Below are the code and all the weights of a small trained network. Each question names an input and a target symbol and asks about switching units off, where a switched-off unit gives its printed mean instead of its output.

import numpy as np


def w(rows, s, z=0):
    codes = np.array(rows[::2]) - 128.0
    scale = np.full(codes.shape[1], s)
    scale[-1] = z or s
    return codes * scale


def f(y):
    return y / 2 * (1 + np.tanh(0.7978845608 * (y + 0.044715 * y**3)))


def softmax(a):
    e = np.exp(a - a.max(-1, keepdims=True))
    return e / e.sum(-1, keepdims=True)


def log_softmax(a):
    a = a - a.max(-1, keepdims=True)
    return a - np.log(np.exp(a).sum(-1, keepdims=True))


def net(x, mask):
    ids = ['ΘΩαβεημξτφ'.index(c) for c in x.split()]
    T = len(ids)
    res = E[ids] + P[:T]
    u = 0
    for l in range(3):
        r = res
        for j in range(2):
            rows = slice(2 * j, 2 * j + 2)
            q, k, v = (r @ M[l][rows].T for M in (Q, K, V))
            z = softmax(np.where(np.tri(T) > 0, q @ k.T / 2**0.5, -1e9)) @ v
            o = O[l][rows]
            res = res + np.where(mask[u + j], z, o[:, -1]) @ o[:, :-1]
        u += 2
        y = f(res @ A[l][:, :-1].T + A[l][:, -1])
        res = res + np.where(mask[u : u + 4], y, B[l][:, -1]) @ B[l][:, :-1]
        u += 4
    return log_softmax(res[-1] @ U[:, :-1].T + U[:, -1])


Q, K, V, O, A, B = {}, {}, {}, {}, {}, {}
E = w([
[79,115,110,126],'Θ',
[101,103,105,138],'Ω',
[153,70,251,91],'α',
[155,121,102,135],'β',
[128,135,108,125],'ε',
[102,133,111,121],'η',
[122,89,99,136],'μ',
[112,72,213,143],'ξ',
[99,114,108,128],'τ',
[81,95,106,141],'φ',
],0.026)
P = w([
[140,101,117,89],'0',
[108,65,131,57],'1',
[140,117,93,113],'2',
[188,147,184,167],'3',
[85,61,107,45],'4',
[140,124,76,127],'5',
[197,160,204,188],'6',
[84,49,88,38],'7',
[137,123,63,132],'8',
[201,159,220,193],'9',
[86,34,73,14],'10',
[139,132,47,138],'11',
[209,161,238,189],'12',
[105,8,113,97],'13',
],0.015)
Q[0] = w([
[84,85,138,69],'0.h1',
[53,11,11,2],'0.h1',
[95,52,117,116],'0.h2',
[124,115,102,171],'0.h2',
],0.017)
K[0] = w([
[122,142,61,157],'0.h1',
[112,147,3,103],'0.h1',
[123,136,118,154],'0.h2',
[110,110,105,127],'0.h2',
],0.028)
V[0] = w([
[2,242,224,101],'0.h1',
[213,237,101,65],'0.h1',
[135,176,236,143],'0.h2',
[129,64,141,221],'0.h2',
],0.011)
O[0] = w([
[170,1,59,151,11],'0.h1',
[182,136,89,10,90],'0.h1',
[143,79,154,183,47],'0.h2',
[108,136,155,134,142],'0.h2',
],0.013,0.011)
A[0] = w([
[79,243,254,65,219],'0.n1',
[108,91,240,135,3],'0.n2',
[131,158,7,123,239],'0.n3',
[28,221,131,30,146],'0.n4',
],0.0076,0.0061)
B[0] = w([
[201,39,110,187,254],'0.n1',
[181,66,92,51,141],'0.n2',
[129,142,115,2,153],'0.n3',
[150,61,33,172,239],'0.n4',
],0.0077,0.03)
Q[1] = w([
[3,10,81,86],'1.h1',
[190,216,233,212],'1.h1',
[97,133,152,115],'1.h2',
[172,94,85,102],'1.h2',
],0.011)
K[1] = w([
[97,156,74,151],'1.h1',
[143,31,250,99],'1.h1',
[101,123,144,136],'1.h2',
[121,203,99,137],'1.h2',
],0.014)
V[1] = w([
[127,10,121,28],'1.h1',
[1,77,44,159],'1.h1',
[104,157,42,123],'1.h2',
[154,120,149,91],'1.h2',
],0.0078)
O[1] = w([
[240,212,254,107,246],'1.h1',
[45,159,195,123,201],'1.h1',
[23,131,128,105,216],'1.h2',
[173,127,125,85,124],'1.h2',
],0.0078,0.013)
A[1] = w([
[170,51,169,110,2],'1.n1',
[72,54,2,27,122],'1.n2',
[76,114,246,178,89],'1.n3',
[82,201,52,240,131],'1.n4',
],0.0065,0.0083)
B[1] = w([
[94,130,63,142,174],'1.n1',
[216,168,152,98,255],'1.n2',
[117,246,67,132,219],'1.n3',
[107,74,132,80,204],'1.n4',
],0.011,0.0084)
Q[2] = w([
[163,169,51,156],'2.h1',
[140,129,97,95],'2.h1',
[62,143,253,159],'2.h2',
[112,183,14,84],'2.h2',
],0.0045)
K[2] = w([
[134,199,43,25],'2.h1',
[136,72,191,42],'2.h1',
[95,193,239,218],'2.h2',
[2,20,133,20],'2.h2',
],0.0032)
V[2] = w([
[186,97,26,34],'2.h1',
[61,77,72,159],'2.h1',
[212,53,160,253],'2.h2',
[121,12,56,109],'2.h2',
],0.0036)
O[2] = w([
[5,32,86,63,255],'2.h1',
[92,16,73,2,79],'2.h1',
[173,194,209,141,254],'2.h2',
[90,184,206,199,156],'2.h2',
],0.0041,0.0074)
A[2] = w([
[64,185,144,87,98],'2.n1',
[221,118,80,180,10],'2.n2',
[160,45,254,153,103],'2.n3',
[221,203,106,122,100],'2.n4',
],0.0091,0.011)
B[2] = w([
[247,174,46,139,148],'2.n1',
[75,192,89,58,227],'2.n2',
[156,174,113,140,160],'2.n3',
[106,47,126,145,253],'2.n4',
],0.012,0.017)
U = w([
[96,244,94,102,95],'Θ',
[48,66,167,132,184],'Ω',
[220,158,134,159,72],'α',
[161,94,33,132,63],'β',
[171,15,204,99,167],'ε',
[104,202,194,2,178],'η',
[169,21,86,241,1],'μ',
[163,150,134,227,200],'ξ',
[51,159,181,86,222],'τ',
[55,153,69,168,83],'φ',
],0.0086,0.011)

Each question gives the input, a string of symbols that net reads in full, and the target symbol t.
The units are the heads (2 rows each of Q, K, V and O) and the neurons (one row each of A and B). Each row of codes is followed by its name. A weight is (code - 128) times the scale printed after its matrix; where a second scale follows, it is the last column's (O, A, B and U).
mask holds one flag per unit, layer by layer, with each layer's heads first. A switched-off unit (its flag False) gives its mean, the last column of its rows in O or B, instead of its output. The means were averaged over made-up inputs and are rounded, as every weight is.
A unit's drop is (log p(t) with every unit on - log p(t) with that unit switched off) / (log p(t) with every unit on - log p(t) with every unit switched off).
The circuit of an input: a set's keep is (log p(t) with only the set's units on - log p(t) with every unit switched off) / (log p(t) with every unit on - log p(t) with every unit switched off). Starting from the 12 units with the biggest drops (on a tie, the unit counted first), units are removed one at a time, each time the one whose removal leaves the highest keep (on an exact tie, the one counted first), for as long as the keep stays at least 0.8.
units of the circuit, in order: the units of the circuit, biggest drop first
unit that matters most: the unit with the biggest drop
top k neurons: the k neurons with the biggest drops, biggest first
k most important neurons of layer l: the k neurons of layer l with the biggest drops, biggest first
which heads matter: for each layer, one digit per head in row order, 1 if its drop is at least 0.15 and else 0, layers parted by /
input Ω ξ μ β ε, target μ: unit that matters most : 0.n1
input φ α ε φ, target α: units of the circuit, in order : [0.n4 1.h1 0.n3]
input μ β μ β β η β Θ, target η: units of the circuit, in order : [0.h1 0.n1 1.n2]
input ξ ε β β τ, target β: units of the circuit, in order : [0.h1 0.n4]
input β ε φ τ η, target φ: units of the circuit, in order : [0.h1 1.n3 1.h1]
input β ξ ε ε μ μ ε ξ η, target η: which heads matter : 10 / 11 / 00
input ξ η β β α, target β: units of the circuit, in order : [0.n1 2.n2 0.h1 0.n4]
input β β β β β Ω η φ ε β β ε β β, target ε: units of the circuit, in order : [0.h1 2.n2 1.n3]
input ε η η β η β β β η τ α, target η: which heads matter : 11 / 10 / 00
input α η Θ Ω β β β ξ, target β: top 2 neurons : [0.n1 0.n4]
input β ε ε η Θ ε ε η η α ε Ω η β, target Ω: units of the circuit, in order : [1.h1 2.n1]
input Θ β φ ε φ β β β α β τ β μ, target α: units of the circuit, in order : [1.h1 0.n2]
input β β Θ Ω φ Ω η ε, target Ω: which heads matter : 11 / 10 / 00
input β η Ω τ β ε β μ ξ β ε, target ξ: which heads matter : 11 / 00 / 00
input β η μ ε β Θ Θ η, target Θ: top 4 neurons : [0.n1 2.n1 2.n4 1.n3]
input Θ β η β τ β ε β ε ξ, target ξ: which heads matter : 10 / 00 / 00
input β α β β α β μ, target α: which heads matter : 00 / 11 / 01
input β β μ ξ β β β φ, target β: top 2 neurons : [0.n4 1.n2]
input Ω η ε β μ β β μ α, target α: 2 most important neurons of layer 2 : [2.n3 2.n4]
input Θ ξ η η, target ξ: top 2 neurons : [0.n4 2.n4]
